Below is a small trained network, with its code and all its weights. Each question gives an input and a class and asks what happens when units are switched off, that is, made to give their printed mean instead of their output.

import numpy as np


def w(rows, s, z=0):
    codes = np.array(rows[::2]) - 128.0
    scale = np.full(codes.shape[1], s)
    scale[-1] = z or s
    return codes * scale


def f(y):
    return y / 2 * (1 + np.tanh(0.7978845608 * (y + 0.044715 * y**3)))


def log_softmax(a):
    a = a - a.max(-1, keepdims=True)
    return a - np.log(np.exp(a).sum(-1, keepdims=True))


def net(x, mask):
    res = np.array(x, float).reshape(1, 7) / 4 @ E
    y = f(res @ A[0][:, :-1].T + A[0][:, -1])
    res = res + np.where(mask, y, B[0][:, -1]) @ B[0][:, :-1]
    return log_softmax(res[-1] @ U[:, :-1].T + U[:, -1])


A, B = {}, {}
E = w([
[73,138,11,108,70,132,129,174,172,187,161,224],'x0',
[103,217,161,238,222,108,102,45,158,156,188,205],'x1',
[154,127,253,60,94,205,113,230,33,199,124,189],'x2',
[122,109,11,107,164,148,106,139,169,242,83,45],'x3',
[157,57,41,89,139,186,104,119,184,94,5,126],'x4',
[196,132,55,120,16,192,121,5,102,187,58,161],'x5',
[157,130,179,85,174,47,74,186,71,228,167,202],'x6',
],0.0073)
A[0] = w([
[122,133,209,154,152,93,145,50,128,82,182,139,90],'N0',
[130,127,86,132,151,94,127,94,141,142,142,190,30],'N1',
[209,116,204,101,147,131,106,84,102,137,62,92,139],'N2',
[169,128,193,106,17,144,131,129,94,138,114,127,138],'N3',
[91,130,75,125,90,127,123,143,141,112,140,95,189],'N4',
[119,142,148,140,125,132,104,99,118,178,149,175,73],'N5',
[145,132,150,129,152,96,124,98,125,176,157,178,1],'N6',
[163,107,116,89,124,60,122,196,120,144,129,132,151],'N7',
[148,130,148,111,70,133,141,154,114,129,132,149,96],'N8',
[104,130,166,120,121,94,120,128,137,135,159,97,155],'N9',
[145,121,231,114,139,111,141,210,108,98,130,30,126],'N10',
[135,122,78,123,123,145,136,114,136,186,135,113,136],'N11',
[96,124,119,120,168,166,125,249,142,140,125,172,72],'N12',
],0.016,0.0034)
B[0] = w([
[102,149,162,157,240,79,111,130,94,158,149,102,237],'N0',
[115,133,166,174,109,152,116,157,102,172,130,142,168],'N1',
[125,144,39,207,151,161,160,105,136,148,117,105,211],'N2',
[142,89,102,117,8,171,126,190,155,130,115,176,225],'N3',
[169,124,100,115,150,164,138,119,116,148,98,115,176],'N4',
[126,101,107,152,146,122,118,132,134,101,93,105,179],'N5',
[155,131,96,87,101,149,167,106,150,117,133,107,179],'N6',
[100,163,149,198,181,115,123,86,134,126,144,118,193],'N7',
[130,133,161,134,66,140,121,120,139,152,135,151,176],'N8',
[97,126,116,203,134,136,96,116,119,113,98,168,172],'N9',
[105,149,210,75,174,56,94,119,114,117,172,151,253],'N10',
[107,147,110,219,171,130,156,132,122,101,149,122,175],'N11',
[125,129,168,190,47,117,110,128,107,157,144,176,202],'N12',
],0.013,0.019)
U = w([
[202,75,126,87,24,178,156,183,188,99,114,134,5],'0',
[110,197,254,139,142,52,64,143,96,155,213,151,186],'1',
[193,94,156,14,129,89,150,130,178,22,123,30,32],'2',
[174,149,50,139,178,151,194,92,157,103,96,11,244],'3',
],0.0076,0.0025)

Each question gives the input, the list of numbers given to net, and the class t.
The units are the neurons (one row each of A and B). Each row of codes is followed by its name. A weight is (code - 128) times the scale printed after its matrix; where a second scale follows, it is the last column's (A, B and U).
mask holds one flag per neuron, in row order. A switched-off neuron (its flag False) gives its mean, the last column of its row in B, instead of its output. The means were averaged over made-up inputs and are rounded, as every weight is.
A unit's drop is (log p(t) with every unit on - log p(t) with that unit switched off) / (log p(t) with every unit on - log p(t) with every unit switched off).
The circuit of an input: a set's keep is (log p(t) with only the set's units on - log p(t) with every unit switched off) / (log p(t) with every unit on - log p(t) with every unit switched off). Starting from the 12 units with the biggest drops (on a tie, the unit counted first), units are removed one at a time, each time the one whose removal leaves the highest keep (on an exact tie, the one counted first), for as long as the keep stays at least 0.8.
units of the circuit, in order: the units of the circuit, biggest drop first
top k neurons: the k neurons with the biggest drops, biggest first
drop when u is switched off: that unit's drop, to one decimal
input [-6,-5,5,3,-1,1,-3], class 0: units of the circuit, in order : (N3)
input [-7,0,5,1,0,3,4], class 0: top 3 neurons : (N3; N0; N2)
input [5,0,-2,-6,-7,8,-5], class 0: top 2 neurons : (N10; N3)
input [-5,8,-4,0,4,2,3], class 3: top 2 neurons : (N10; N12)
input [6,-1,-5,-8,-1,-4,-8], class 3: top 3 neurons : (N10; N4; N12)
input [0,2,-6,3,-8,4,-4], class 3: top 3 neurons : (N10; N12; N4)
input [1,1,1,8,-8,0,2], class 3: top 2 neurons : (N10; N0)
input [-2,-1,-1,-4,1,2,0], class 3: top 2 neurons : (N10; N12)
input [0,6,1,0,8,5,-3], class 3: drop when N3 is switched off : 0.1
input [-7,4,4,0,5,2,-2], class 3: drop when N2 is switched off : 0.2
input [-2,4,0,4,-8,7,0], class 3: drop when N10 is switched off : 0.2
input [2,2,1,-6,4,3,-8], class 0: drop when N8 is switched off : 0.0
